Each row has a name. Each piece below is followed by the name of the row it came from, unless a question asks for something else. Each question is about the rows just above it. Places in a row count from 1.

kevon: [155 124 137  66  90  66 119 145  91 114 104 159 138 173 184 104 120 143
 145 121 155 117 120]
nekef: [150 111  98 138 132 172  86 134 160 167 133 136 126 168 145  85 118  79
 150 155 148 131 147]
vak: [112 124  70 153 114 113 100 129 163  82 156 190 127 148 136 155 181 101
  91 164 122 126 156]
kanu: [132 125 160 132 172 138 134  86  98 180 160 126 192  89 103 131 121 126
 143 142  66 132 116]
Feg: [132 125 160 132 172 138 134 172 166 180 160 126 192  89 103 131 121 126
 143 142  66 132 116]
letik: [152 155 111 115 167 100 106 123 129 165  95 186  85 178 135 164  84 142
 113  67 140 128 120]
Row and place where [160 132 172 138 134  86  98] starts: | kanu, 3
nekef without one entry, shuffled: [ 86 172 131 134  85 155 132 160 168 138 147 145  79 126  98 111 148 136
 150 133 118 150]. Gone: | [167]
Row and place where [112 124] starts: | vak, 1
Which entry of letik is missing from [140 111 129 155 128 135 186 178 164 100 106 113  85  67 167 165 123  95
 120 142 152 115]? | [84]
How many entries does [150 111] have? | 2
key -> tag
[125] -> J_610
[126] -> J_141
[129] -> J_53
[132] -> J_347
[131] -> J_939
The tag of vak, keyed by place 22: | J_141
Shuffled vak with one entry gone: [163 101 129 124  91 136  82 100 126 127 181 112 153 122  70 148 190 114
 156 156 113 155], missing | [164]

mukal: [ 85 107  98  91 140 122  66  93  66 105 106 115  92  68 160 131  74 114
 136  94  68 150 158  65 137 189  97  74 151 167 100  83  81 155 168  94
  99  96  83  75 184  97 174 118 163]
zon: [112 121  80  91  87 107  68 174  88 139 182 128 136 104 167 121 143 159
 188  87 121 106 112 174  85 105  80  92 107  67 119 190 145 133 176 174
 163 131 169 159  82 152  76  90 112]
Soni: [110 153 137  77 153 158 156 150  67 147  94 185  92 165 126 141 124 131
  97 107 113  73 184 133 113 173 113  93 170 166 165 130  70 154  97 124
  95  91 101 104  68 136  71 110 116]
ruli: [112 121  80  91  87 107  68 174  88 139 182 128 136 104 167 121 143 159
 188  87 121 106 112 155 136 125  67  77 184  90 173 181 109 169 184  83
 149  79 122 160 187  90  67  99 124]
Row and place where [ 79 122] starts: | ruli, 38
ruli without one entry, shuffled: [ 87 139 125  90 167 107 121 112  90  88  77 121 122  99 182 124 160 104
  67 184 149  87 181 136 128 173 187  80 184 112 136 155 174  83  67 169
  91 106 121 159  79  68 143 109]. Gone: | [188]
Shuffled zon with one entry gone: [190 167 106 169 152 121 112 128 139  76  88  68  80 182  91  82 107 174
 119 112 163 174  85 174  90 105  80 188  67 136 133  87 143 176 121  92
 159  87 145 159 107 131 121 112], missing | [104]
Count the entries of [110 153 137]: | 3

rolem: [116 124 150 139  73 148 135  89 135 129 107 112 108 156 135 109  82 103
 101 146 190 142]
lakaz: [114 120 143 100 148 135  99  89 135 110 154 119 158 138 152 119 147 162
 145 144  86 148]
gelil: [124 127 144 143 112 139 183 180  95 132  76 107  99 157 134 117  77 104
 105 146 200 141]
Count the entries of [114 120 143 100 148 135  99  89 135 110 154 119 158 138 152 119 147 162
 145 144  86 148]: | 22
rolem without one entry, shuffled: [146 142 129  82 190 135  89 135 156 103 108 112 116 150 135  73 124 109
 148 139 101]. Gone: | [107]
tags:
[138] -> J_540
[157] -> J_151
[156] -> J_127
[148] -> J_263
[149] -> J_493
[155] -> J_718
Join rolem by its entry at place 14: | J_127
rolem without one entry, shuffled: [ 73 190 116 129 109 148  82 135 103 146 135 156 142 135 101 150 112  89
 124 107 139]. Gone: | [108]
Where does [148 135  99  89 135] start? Give its row and place. | lakaz, 5
Where do [124 127 144 143 112 139 183 180  95 132  76 107  99 157 134 117  77 104
 105 146 200 141] appear? | gelil

mebev: [133 106 102  91 117 136  94 134 121 103 141 116 145 148 122 121 118  79
 138 115 123  98 137 125 152 132]
mes: [114 120 123 103 112 130 106 123 122 112 152 101 124 132 132 119 120  85
 146 124 125 111 134 135 146 127]
vadi: [161 117 136 140 171 134 116 109 123 118 114 138 127 106 126 126 132 122
 130 135 137 103 156 115 127 148]
Leku: [155 101 124 132 132 119 132 132 161 173 125 143 128 145 106 135 142 145
 111 136 131 146 122 148 145 141]
zoku: [118 133 132 135 133 119 137 145 151 151 115 145 111 138 119 135 141 135
 112 124 142 133 115 130 123 118]
zulut: [143  93 147 103 146 144 120 125 120 122 144 114 148 139 132 102 133 116
 148 132 125 128 129 122 137 132]
vokiz: [138 136  98 155 109  98 189 143 113 172 115 150 135 136 149 131 110 123
 114 137 153 150 140 141 106 152]
Giv: [100 138 132 115 118 127 113 131 121 112 145  94 129 127 139 146 127 112
 141 131 126 125 122 135 132 116]
Kan: [110 135 123 147 127 124 133 137 157 164 122 144 122 143 112 135 143 139
 110 131 136 141 118 139 137 131]
fibev: [143 117 122 121 123 136  94 134 121 103 141 116 145 148 122 121 118  79
 138 115 123  98 139 142 106 131]
rafip: [155 127 120 144 117 122 121 123 121 118 104 141 107 105 140 113 119 151
 117 122 136 151 143 141 115 115]
Count the entries of [110 135 123 147 127 124 133 137 157 164 122 144]: | 12
find: [133 106 102  91 117 136  94 134 121 103 141 116 145 148 122 121 118  79
 138 115 123  98 137 125 152 132] | mebev
Table of tags by key:
[136] -> J_884
[144] -> J_30
[119] -> J_326
[99] -> J_513
[130] -> J_25
[98] -> J_984
[118] -> J_205
[127] -> J_253
[110] -> J_176
[145] -> J_606
Join vokiz by its entry at place 6: | J_984
Row and place where [144 117 122 121 123] starts: | rafip, 4
Where does [152 101 124 132 132 119] start? Give its row and place. | mes, 11

Zov: [134 131 121 147 130 145 150 107 151 113 137 150 135 118  99 163 127]
puza: [130 123 130 131 127 129 130 127 156 121 128 131 117 123 124 129 123]
fuled: [128 128 128 129 128 129 128 128 180 128 128 128 128 128 128 128 128]
daga: [129 127 128 130 128 130 130 126 160 125 129 130 124 126 125 130 123]
zem: [158 141 123 132 126 191 135 103 120 108 151 125 104 101 123 127 134]
Palaz: [143 136 123 145 131 156 155 104 116 110 141 154 136 114  98 169 126]
Vudes: [125 125 118 154 130 141 148 105 145 112 136 147 132 117  94 157 132]
Petiz: [123 122 117 171 128 137 147 102 124 107 138 145 124 113  92 152 140]
rura: [146 150 107 151 113 138 148 104 123 111 136 148 132 118  92 158 133]
ler: [128 141 118 129 130 139 128 122 125 137 133 125 148 133 131 133 176]
tibu: [159 142 122 132 126 191 135 103 171 109 151 125 104 101 123 127 134]
Dal: [151 141 124 142 130 167 157 102 132 107 145 155 133 110  99 171 125]
key -> tag
[103] -> J_905
[104] -> J_747
[128] -> J_420
[154] -> J_26
[130] -> J_524
[131] -> J_952
[155] -> J_120
The tag of Palaz, keyed by place 12: | J_26
Which row holds [129 127 128 130 128 130 130 126 160 125 129 130 124 126 125 130 123]? | daga
How many entries does [146 150 107 151 113 138 148 104 123 111 136 148] have? | 12
Row and place where [145 150 107 151 113] starts: | Zov, 6
[123 122 117 171 128 137 147 102 124 107 138 145 124 113  92 152 140] is in which row? | Petiz

donu: [115 138 100 113 139 203 135 128 203  92 153  51 165 120  95 146 108 180
 150 100 107 119 124 132 116  98 128 154 129 148 152 171 108 191 128 125
  76 125 135 169 118 164 122  89 111 160 137 128  73 176  98 117 101 146
  99 123 147 113 128 157 120 143]
fopon: [115 138 100 113 139 203 135 128 203  92 153  51 165 120  95 146 108 180
 150 100 107 119 124 132 116  98 128 154 129 148 152 171 108 191 128 125
  76 125 135 169 118 164 122  89 111 132  93 140 162 152 173  90 152  84
 159 106  82 158 114 130 142 152]
muk: [140  95 178 153 123  65 116 159  83 142  91 148  89 138 152 108 128 124
  81 118 136 128 161 126 153 139 128 128 181  97  96 128 123 152  78 128
  93 152 155  81 145 126 135 149 161 151 197  85 121  89 108 137 156 159
 150 151 185 169 122 147 136 173]
zile: [159 128 169 128 110 128 134 157  92 148  87 145 128 156 128 163 161  89
  87 176 142 130 143 162 163 120 162 121 169 106 115 128 122 121 120 133
  92 186 123 128 166  86 128 181 140 134 207 142 159 106 129 123 144 173
 138 177 175 128 105 119 133 174]
Table of tags by key:
[129] -> J_860
[110] -> J_964
[139] -> J_624
Join zile by its entry at place 5: | J_964
The row with [115 138 100 113 139 203 135 128 203  92 153  51 165 120  95 146 108 180
 150 100 107 119 124 132 116  98 128 154 129 148 152 171 108 191 128 125
  76 125 135 169 118 164 122  89 111 132  93 140 162 152 173  90 152  84
 159 106  82 158 114 130 142 152] is | fopon

fito: [111 122 109 137 132 123 146 117 110 118 118 146 117 155 137 130 116  67
 123 148 125 127 101 138 130 122 125 124 108 125 113 135 156 117 140 131
 119 134 139 130 138 110 150 140 106 135]
Ninas: [112 122 112 138 128 125 149 117 114 148 165 148 127 154 138 129 116  70
 122 144 126 130 105 140 112 127 128 123 109 119 113 133 159 114 137 130
 123 129 136 125 136 111 149 136 106 130]
votuz: [112 122 112 138 128 125 149 117 114 121 138 148 114 154 138 129 116  70
 122 144 126 130 105 140 130 127 128 123 109 119 113 133 159 114 137 130
 123 129 136 125 136 111 149 136 106 130]
Table of tags by key:
[70] -> J_779
[128] -> J_107
[69] -> J_927
[66] -> J_46
[67] -> J_825
Look up the entry of votuz at place 18 in the table: | J_779
find: [112 122 112 138 128 125 149 117 114 148 165 148 127 154 138 129 116  70
 122 144 126 130 105 140 112 127 128 123 109 119 113 133 159 114 137 130
 123 129 136 125 136 111 149 136 106 130] | Ninas
votuz without one entry, shuffled: [129 149 114 114 130 138 125 136 140 112 128 136 111 105 144 122 123 138
 159 112 117 154 123 119 130 122 130 116 113 128 133 149 125 126 129 114
 136 148 106 138  70 109 127 121 130]. Gone: | [137]

zeso: [116 120 146  99 134 108 111 128 109 152 128 137 121 117 132 145 117 136
 138 143 127 136 101 112  63 137 112 127 116 104 128 146 105 107 140]
tego: [ 99 134 108 111 125 112 115 129 127 146 149 129 126 139 133 133 108 121
 147 135 138 119 106 131 103 121 126 126 131 108 133 124 135 125 117]
mev: [136 115 137 121 144 112 119 131 119 141 132 133 117 141 131 131 110 112
 128 129 143 132 124 129 108 129 130 130 129 111 120 120 133 133 124]
fugo: [123 125 139 104 127 116 121  77  90 133 126 144 136 112 129 151 119 120
 143 125 115 136 116 142  98 134 116 139 121 118 147 134 125 125 139]
tags:
[129] -> J_766
[120] -> J_86
[116] -> J_252
[112] -> J_932
[130] -> J_9
[126] -> J_514
[110] -> J_886
The tag of mev, keyed by place 27: | J_9
Number of entries in [123]: | 1
Row and place where [136 112] starts: | fugo, 13
Row and place where [ 99 134 108 111 128] starts: | zeso, 4

